Here is a tiny trained network, its code and every weight. The questions are about switching its units off for an input and a class, where a switched-off unit gives its printed mean instead of its output.

import numpy as np


def w(rows, s, z=0):
    codes = np.array(rows[::2]) - 128.0
    scale = np.full(codes.shape[1], s)
    scale[-1] = z or s
    return codes * scale


def f(y):
    return y / 2 * (1 + np.tanh(0.7978845608 * (y + 0.044715 * y**3)))


def log_softmax(a):
    a = a - a.max(-1, keepdims=True)
    return a - np.log(np.exp(a).sum(-1, keepdims=True))


def net(x, mask):
    res = np.array(x, float).reshape(1, 4) / 4 @ E
    y = f(res @ A[0][:, :-1].T + A[0][:, -1])
    res = res + np.where(mask, y, B[0][:, -1]) @ B[0][:, :-1]
    return log_softmax(res[-1] @ U[:, :-1].T + U[:, -1])


A, B = {}, {}
E = w([
[138,123,129,128,136,119,119,134],'x0',
[65,84,161,142,28,8,151,162],'x1',
[55,173,49,206,181,112,149,189],'x2',
[124,110,41,194,49,142,15,100],'x3',
],0.013)
A[0] = w([
[165,152,73,143,143,185,84,103,191],'N0',
[145,122,93,150,201,153,134,178,138],'N1',
[153,121,154,65,238,160,132,135,253],'N2',
[87,74,113,146,110,7,124,135,163],'N3',
[155,106,106,129,148,163,46,87,205],'N4',
[183,131,166,39,128,174,177,95,188],'N5',
[89,195,109,131,190,94,163,196,140],'N6',
[81,154,123,199,198,130,138,132,211],'N7',
[134,117,112,133,82,95,43,64,119],'N8',
[175,176,54,110,143,153,125,162,148],'N9',
[89,167,93,168,86,76,191,179,92],'N10',
[148,107,104,165,151,152,120,126,59],'N11',
[107,84,167,79,73,80,155,149,173],'N12',
[72,123,66,176,155,118,101,142,100],'N13',
[85,103,74,185,167,88,143,194,111],'N14',
[92,72,135,89,171,41,175,134,155],'N15',
[63,158,90,190,115,126,40,121,119],'N16',
],0.012,0.0043)
B[0] = w([
[148,51,116,49,195,139,116,160,228],'N0',
[70,154,218,176,195,140,103,151,197],'N1',
[190,195,114,190,254,89,106,49,250],'N2',
[180,181,109,174,71,78,144,55,240],'N3',
[128,58,69,59,139,110,98,130,213],'N4',
[167,70,86,169,235,76,161,101,249],'N5',
[125,248,193,138,49,237,87,194,219],'N6',
[94,213,157,156,165,160,109,184,219],'N7',
[58,91,127,98,56,102,8,89,210],'N8',
[67,96,129,100,167,130,76,192,195],'N9',
[178,153,121,158,123,161,124,70,213],'N10',
[141,127,133,88,152,117,150,186,155],'N11',
[129,119,150,145,30,70,209,154,227],'N12',
[97,177,65,140,212,70,186,116,216],'N13',
[165,239,17,180,142,203,151,117,222],'N14',
[189,146,126,94,65,152,225,147,207],'N15',
[86,97,11,108,147,58,133,135,241],'N16',
],0.0088,0.016)
U = w([
[182,159,75,205,175,77,126,24,252],'0',
[192,88,230,107,90,49,222,126,78],'1',
[195,26,129,35,126,171,81,108,129],'2',
[102,88,165,147,18,65,67,83,182],'3',
[97,206,255,155,173,169,82,167,92],'4',
[177,210,175,160,61,193,156,120,16],'5',
[46,136,88,114,171,117,126,212,29],'6',
],0.0091,0.0027)

Each question gives the input, the list of numbers given to net, and the class t.
The units are the neurons (one row each of A and B). Each row of codes is followed by its name. A weight is (code - 128) times the scale printed after its matrix; where a second scale follows, it is the last column's (A, B and U).
mask holds one flag per neuron, in row order. A switched-off neuron (its flag False) gives its mean, the last column of its row in B, instead of its output. The means were averaged over made-up inputs and are rounded, as every weight is.
A unit's drop is (log p(t) with every unit on - log p(t) with that unit switched off) / (log p(t) with every unit on - log p(t) with every unit switched off).
The circuit of an input: a set's keep is (log p(t) with only the set's units on - log p(t) with every unit switched off) / (log p(t) with every unit on - log p(t) with every unit switched off). Starting from the 12 units with the biggest drops (on a tie, the unit counted first), units are removed one at a time, each time the one whose removal leaves the highest keep (on an exact tie, the one counted first), for as long as the keep stays at least 0.8.
units of the circuit, in order: the units of the circuit, biggest drop first
k most important neurons: the k neurons with the biggest drops, biggest first
drop when u is switched off: that unit's drop, to one decimal
input [-5,1,-3,8], class 3: units of the circuit, in order -> N8
input [-4,1,-3,-5], class 1: units of the circuit, in order -> N14, N12
input [8,-7,1,-1], class 4: units of the circuit, in order -> N1, N16
input [8,-6,2,0], class 4: 2 most important neurons -> N16, N1
input [-6,7,-8,0], class 1: 2 most important neurons -> N12, N15
input [4,1,-5,-3], class 1: units of the circuit, in order -> N14, N12
input [-2,-8,0,4], class 2: 2 most important neurons -> N0, N4
input [2,0,-8,6], class 2: 2 most important neurons -> N4, N3
input [3,8,-5,1], class 3: 2 most important neurons -> N8, N5
input [8,-2,1,7], class 6: 2 most important neurons -> N16, N13
input [1,0,7,-8], class 4: 2 most important neurons -> N1, N7
input [3,6,0,-8], class 1: drop when N12 is switched off -> 0.6
input [-1,8,8,-2], class 5: drop when N6 is switched off -> 0.2
input [-5,2,-5,-8], class 1: units of the circuit, in order -> N12
input [-5,1,-8,2], class 3: drop when N0 is switched off -> 0.2
